Here is a tiny trained network, its code and every weight. The questions are about switching its units off for an input and a target symbol, where a switched-off unit gives its printed mean instead of its output.

import numpy as np


def w(rows, s, z=0):
    codes = np.array(rows[::2]) - 128.0
    scale = np.full(codes.shape[1], s)
    scale[-1] = z or s
    return codes * scale


def f(y):
    return y / 2 * (1 + np.tanh(0.7978845608 * (y + 0.044715 * y**3)))


def softmax(a):
    e = np.exp(a - a.max(-1, keepdims=True))
    return e / e.sum(-1, keepdims=True)


def log_softmax(a):
    a = a - a.max(-1, keepdims=True)
    return a - np.log(np.exp(a).sum(-1, keepdims=True))


def net(x, mask):
    ids = ['αβζησψω'.index(c) for c in x.split()]
    T = len(ids)
    res = E[ids] + P[:T]
    r = res
    for j in range(2):
        rows = slice(2 * j, 2 * j + 2)
        q, k, v = (r @ M[0][rows].T for M in (Q, K, V))
        z = softmax(np.where(np.tri(T) > 0, q @ k.T / 2**0.5, -1e9)) @ v
        o = O[0][rows]
        res = res + np.where(mask[j], z, o[:, -1]) @ o[:, :-1]
    y = f(res @ A[0][:, :-1].T + A[0][:, -1])
    res = res + np.where(mask[2:18], y, B[0][:, -1]) @ B[0][:, :-1]
    return log_softmax(res[-1] @ U[:, :-1].T + U[:, -1])


Q, K, V, O, A, B = {}, {}, {}, {}, {}, {}
E = w([
[41,98,231,170,250],'α',
[96,50,157,147,54],'β',
[110,169,151,124,125],'ζ',
[175,205,101,199,160],'η',
[162,76,237,175,157],'σ',
[169,143,76,169,78],'ψ',
[122,164,91,120,158],'ω',
],0.015)
P = w([
[159,121,98,127,153],'0',
[43,149,121,120,128],'1',
[168,163,171,5,121],'2',
[101,156,142,177,111],'3',
[110,78,88,80,147],'4',
[172,103,169,189,206],'5',
[106,196,133,160,121],'6',
[89,72,108,87,148],'7',
[137,118,153,94,30],'8',
],0.021)
Q[0] = w([
[67,74,31,94,140],'head 1',
[107,144,85,59,89],'head 1',
[94,165,134,206,183],'head 2',
[143,38,2,207,194],'head 2',
],0.0082)
K[0] = w([
[59,113,228,155,217],'head 1',
[194,85,149,214,180],'head 1',
[136,184,182,2,98],'head 2',
[72,206,164,120,49],'head 2',
],0.0094)
V[0] = w([
[42,117,193,80,219],'head 1',
[69,141,66,155,112],'head 1',
[168,59,71,17,129],'head 2',
[138,5,166,107,135],'head 2',
],0.011)
O[0] = w([
[159,240,94,65,127,253],'head 1',
[206,112,6,108,117,111],'head 1',
[173,95,71,85,6,120],'head 2',
[169,95,170,178,114,163],'head 2',
],0.013,0.0079)
A[0] = w([
[241,36,148,113,151,81],'neuron 1',
[178,203,114,205,80,157],'neuron 2',
[128,124,162,133,165,121],'neuron 3',
[76,147,91,29,126,93],'neuron 4',
[158,126,152,28,108,112],'neuron 5',
[149,126,108,110,157,77],'neuron 6',
[145,167,4,154,107,70],'neuron 7',
[180,30,84,193,123,135],'neuron 8',
[98,165,159,173,122,165],'neuron 9',
[179,108,177,130,225,105],'neuron 10',
[130,149,172,181,156,140],'neuron 11',
[63,162,80,134,147,105],'neuron 12',
[162,95,85,178,138,133],'neuron 13',
[254,137,252,109,145,1],'neuron 14',
[133,80,188,101,94,176],'neuron 15',
[211,105,82,142,170,82],'neuron 16',
],0.0099,0.0057)
B[0] = w([
[178,56,128,145,164,182],'neuron 1',
[101,69,144,96,139,204],'neuron 2',
[169,170,135,109,173,157],'neuron 3',
[143,136,76,146,121,255],'neuron 4',
[121,187,189,205,94,202],'neuron 5',
[97,114,166,165,133,141],'neuron 6',
[99,42,243,116,103,196],'neuron 7',
[78,180,52,114,223,200],'neuron 8',
[201,93,75,145,166,196],'neuron 9',
[33,165,180,124,96,185],'neuron 10',
[154,116,127,48,144,185],'neuron 11',
[211,55,130,209,95,201],'neuron 12',
[34,151,144,155,119,152],'neuron 13',
[67,3,119,180,40,210],'neuron 14',
[194,107,62,73,98,210],'neuron 15',
[95,209,173,146,116,139],'neuron 16',
],0.0068,0.0099)
U = w([
[201,179,114,87,129,254],'α',
[54,133,90,5,101,193],'β',
[49,141,107,138,101,109],'ζ',
[213,121,148,178,133,58],'η',
[120,132,151,2,190,114],'σ',
[62,161,160,205,110,59],'ψ',
[171,102,83,5,180,139],'ω',
],0.0079,0.0031)

Each question gives the input, a string of symbols that net reads in full, and the target symbol t.
The units are the heads (2 rows each of Q, K, V and O) and the neurons (one row each of A and B). Each row of codes is followed by its name. A weight is (code - 128) times the scale printed after its matrix; where a second scale follows, it is the last column's (O, A, B and U).
mask holds one flag per unit, heads first, then neurons. A switched-off unit (its flag False) gives its mean, the last column of its rows in O or B, instead of its output. The means were averaged over made-up inputs and are rounded, as every weight is.
A unit's drop is (log p(t) with every unit on - log p(t) with that unit switched off) / (log p(t) with every unit on - log p(t) with every unit switched off).
The circuit of an input: a set's keep is (log p(t) with only the set's units on - log p(t) with every unit switched off) / (log p(t) with every unit on - log p(t) with every unit switched off). Starting from the 12 units with the biggest drops (on a tie, the unit counted first), units are removed one at a time, each time the one whose removal leaves the highest keep (on an exact tie, the one counted first), for as long as the keep stays at least 0.8.
units of the circuit, in order: the units of the circuit, biggest drop first
unit that matters most: the unit with the biggest drop
top k neurons: the k neurons with the biggest drops, biggest first
which heads matter: for each layer, one digit per head in row order, 1 if its drop is at least 0.15 and else 0, layers parted by /
input α ζ β ζ ψ α η, target ζ: units of the circuit, in order	[head 2; head 1; neuron 13; neuron 8]
input ζ β ψ β β ψ, target ω: unit that matters most	head 2
input β ζ σ, target η: which heads matter	01
input α β β ω β, target α: units of the circuit, in order	[head 1; neuron 14; neuron 5]
input ψ ω ζ β α σ β β, target σ: units of the circuit, in order	[head 2; head 1; neuron 11]
input ζ β ψ α α α α β β, target ψ: top 4 neurons	[neuron 14; neuron 10; neuron 15; neuron 8]
input α α ψ β η ω, target ω: which heads matter	11
input ω β β ψ α α α η σ, target ψ: which heads matter	01
input ζ η α β β ω, target ψ: units of the circuit, in order	[neuron 10; neuron 15]
input ψ ω ζ α ω η ψ β ζ, target σ: which heads matter	01
input ω ζ ψ η, target ζ: units of the circuit, in order	[head 2; head 1]
input α η σ α σ β α σ, target σ: units of the circuit, in order	[head 2; neuron 11]
input η α η ω ζ, target α: which heads matter	10
input ζ ψ α β α ω ψ ψ, target α: units of the circuit, in order	[head 1; neuron 5]
input β α ψ, target η: units of the circuit, in order	[head 2; head 1]
input α ζ α ψ ω, target α: top 2 neurons	[neuron 12; neuron 4]
input σ η β β ω β α α α, target η: which heads matter	01
input α ω α η σ ψ, target ψ: units of the circuit, in order	[neuron 16; neuron 13; neuron 15]
input ω α α ψ η ψ α β σ, target ω: units of the circuit, in order	[head 1; neuron 15; neuron 8]
input β β η, target η: units of the circuit, in order	[head 2; head 1]
input ψ ζ β, target ω: which heads matter	10
input α η η, target ψ: unit that matters most	neuron 14
